Below is a small trained network, with its code and all its weights. Each question gives an input and a target symbol and asks what happens when units are switched off, that is, made to give their printed mean instead of their output.

import numpy as np


def w(rows, s, z=0):
    codes = np.array(rows[::2]) - 128.0
    scale = np.full(codes.shape[1], s)
    scale[-1] = z or s
    return codes * scale


def norm(h):
    return h / np.sqrt((h * h).mean(-1, keepdims=True) + 1e-5)


def f(y):
    return np.maximum(y, 0)


def softmax(a):
    e = np.exp(a - a.max(-1, keepdims=True))
    return e / e.sum(-1, keepdims=True)


def log_softmax(a):
    a = a - a.max(-1, keepdims=True)
    return a - np.log(np.exp(a).sum(-1, keepdims=True))


def net(x, mask):
    ids = ['αδεζηξω'.index(c) for c in x.split()]
    T = len(ids)
    res = E[ids] + P[:T]
    r = norm(res)
    for j in range(3):
        rows = slice(4 * j, 4 * j + 4)
        q, k, v = (r @ M[0][rows].T for M in (Q, K, V))
        z = softmax(np.where(np.tri(T) > 0, q @ k.T / 4**0.5, -1e9)) @ v
        o = O[0][rows]
        res = res + np.where(mask[j], z, o[:, -1]) @ o[:, :-1]
    y = f(norm(res) @ A[0][:, :-1].T + A[0][:, -1])
    res = res + np.where(mask[3:19], y, B[0][:, -1]) @ B[0][:, :-1]
    return log_softmax(norm(res)[-1] @ U[:, :-1].T + U[:, -1])


Q, K, V, O, A, B = {}, {}, {}, {}, {}, {}
E = w([
[174,112,95],'α',
[139,80,89],'δ',
[134,76,84],'ε',
[56,178,149],'ζ',
[82,131,2],'η',
[36,167,152],'ξ',
[34,155,150],'ω',
],0.015)
P = w([
[152,77,114],'0',
[10,36,191],'1',
[149,102,101],'2',
[2,40,190],'3',
[158,129,94],'4',
[10,46,192],'5',
[164,164,94],'6',
[7,45,192],'7',
[173,203,96],'8',
[17,43,201],'9',
[195,230,99],'10',
[21,40,203],'11',
[207,244,87],'12',
],0.0084)
Q[0] = w([
[140,81,85],'h1',
[151,117,229],'h1',
[134,237,136],'h1',
[134,157,144],'h1',
[89,102,36],'h2',
[202,204,116],'h2',
[169,31,229],'h2',
[138,171,5],'h2',
[206,127,213],'h3',
[66,39,202],'h3',
[80,71,161],'h3',
[197,208,62],'h3',
],0.012)
K[0] = w([
[125,105,178],'h1',
[66,121,97],'h1',
[218,212,114],'h1',
[124,130,122],'h1',
[120,192,93],'h2',
[144,139,192],'h2',
[90,101,139],'h2',
[185,254,141],'h2',
[217,119,139],'h3',
[75,105,69],'h3',
[70,118,99],'h3',
[162,105,214],'h3',
],0.015)
V[0] = w([
[181,95,111],'h1',
[106,99,247],'h1',
[157,32,181],'h1',
[86,60,61],'h1',
[22,195,79],'h2',
[26,50,160],'h2',
[165,77,144],'h2',
[166,10,1],'h2',
[178,82,248],'h3',
[132,174,10],'h3',
[27,117,221],'h3',
[83,156,39],'h3',
],0.0096)
O[0] = w([
[90,58,129,91],'h1',
[2,184,119,117],'h1',
[66,184,195,117],'h1',
[202,182,117,234],'h1',
[116,132,112,253],'h2',
[178,163,113,230],'h2',
[134,108,104,91],'h2',
[195,110,126,199],'h2',
[169,132,197,6],'h3',
[114,113,60,163],'h3',
[164,100,163,252],'h3',
[133,115,57,232],'h3',
],0.0092,0.0058)
A[0] = w([
[65,120,85,140],'n1',
[168,164,49,157],'n2',
[54,70,164,130],'n3',
[101,157,29,110],'n4',
[167,160,121,110],'n5',
[75,124,245,157],'n6',
[197,136,252,104],'n7',
[96,145,101,102],'n8',
[114,24,107,254],'n9',
[50,109,204,107],'n10',
[95,155,205,81],'n11',
[104,18,63,126],'n12',
[67,118,97,123],'n13',
[129,66,141,132],'n14',
[38,121,131,132],'n15',
[95,142,185,89],'n16',
],0.012,0.0065)
B[0] = w([
[89,99,129,181],'n1',
[124,117,105,249],'n2',
[177,162,151,137],'n3',
[109,106,122,231],'n4',
[165,133,122,153],'n5',
[143,210,111,148],'n6',
[109,90,94,150],'n7',
[118,109,131,154],'n8',
[103,164,245,198],'n9',
[155,171,121,140],'n10',
[96,156,110,139],'n11',
[133,127,158,186],'n12',
[128,52,104,164],'n13',
[143,99,182,135],'n14',
[191,124,120,156],'n15',
[119,175,101,136],'n16',
],0.011)
U = w([
[186,89,252,132],'α',
[205,129,182,104],'δ',
[230,181,155,182],'ε',
[58,58,103,177],'ζ',
[238,101,109,2],'η',
[131,183,125,90],'ξ',
[140,238,120,126],'ω',
],0.012,0.0045)

Each question gives the input, a string of symbols that net reads in full, and the target symbol t.
The units are the heads (4 rows each of Q, K, V and O) and the neurons (one row each of A and B). Each row of codes is followed by its name. A weight is (code - 128) times the scale printed after its matrix; where a second scale follows, it is the last column's (O, A, B and U).
mask holds one flag per unit, heads first, then neurons. A switched-off unit (its flag False) gives its mean, the last column of its rows in O or B, instead of its output. The means were averaged over made-up inputs and are rounded, as every weight is.
A unit's drop is (log p(t) with every unit on - log p(t) with that unit switched off) / (log p(t) with every unit on - log p(t) with every unit switched off).
The circuit of an input: a set's keep is (log p(t) with only the set's units on - log p(t) with every unit switched off) / (log p(t) with every unit on - log p(t) with every unit switched off). Starting from the 12 units with the biggest drops (on a tie, the unit counted first), units are removed one at a time, each time the one whose removal leaves the highest keep (on an exact tie, the one counted first), for as long as the keep stays at least 0.8.
units of the circuit, in order: the units of the circuit, biggest drop first
most important unit: the unit with the biggest drop
top k neurons: the k neurons with the biggest drops, biggest first
heads that matter: for each layer, one digit per head in row order, 1 if its drop is at least 0.15 and else 0, layers parted by /
input δ ξ ε ζ ζ, target ε: units of the circuit, in order => h3
input α ξ ζ η η ζ ξ, target η: heads that matter => 100
input α α δ, target α: units of the circuit, in order => h2, n9
input δ ζ ξ ε ε ξ ξ, target ε: units of the circuit, in order => h3, h1
input ε δ ξ ζ ε ω δ δ ζ ζ α, target ζ: heads that matter => 011
input ε ω ε, target ε: heads that matter => 101
input ω ξ ζ ζ α, target ζ: units of the circuit, in order => h1, h2, n4
input ζ ζ ζ ζ ζ ε ζ δ ε, target ζ: heads that matter => 010
input ζ ξ ζ ε ζ ω ζ δ ω α α α δ, target α: heads that matter => 110
input δ ζ ε δ δ η α α α, target α: units of the circuit, in order => h1, h2, n9
input ε ζ ω, target η: heads that matter => 011
input ζ ζ ε ξ ζ ζ ζ ε, target α: heads that matter => 001
input ω η ζ ε ζ δ ζ δ ζ, target ζ: heads that matter => 110
input ε η α δ ζ ξ η ζ ζ ε ε ε η, target ζ: units of the circuit, in order => h2, n4
input ε ζ ξ, target ε: heads that matter => 011
input α ζ ξ, target α: units of the circuit, in order => h3
input ε ζ η, target ε: heads that matter => 001
input η ε ε ζ ω ζ ζ ε δ α ζ δ ξ, target ζ: units of the circuit, in order => h2, h1
input ε ε ζ ζ α ε, target α: heads that matter => 010
input ζ η α ζ ζ, target α: units of the circuit, in order => h1, h2, n9
input ε ε ζ ζ ξ ζ ξ, target ζ: top 2 neurons => n9, n6
input ε ε ζ, target ε: heads that matter => 011
input ω ζ ω, target ω: most important unit => h2
input ζ ω ε ζ ζ ζ, target ω: heads that matter => 001
input ζ δ δ α ε ε ξ α ζ ε ζ ξ ζ, target ζ: units of the circuit, in order => h2, h1
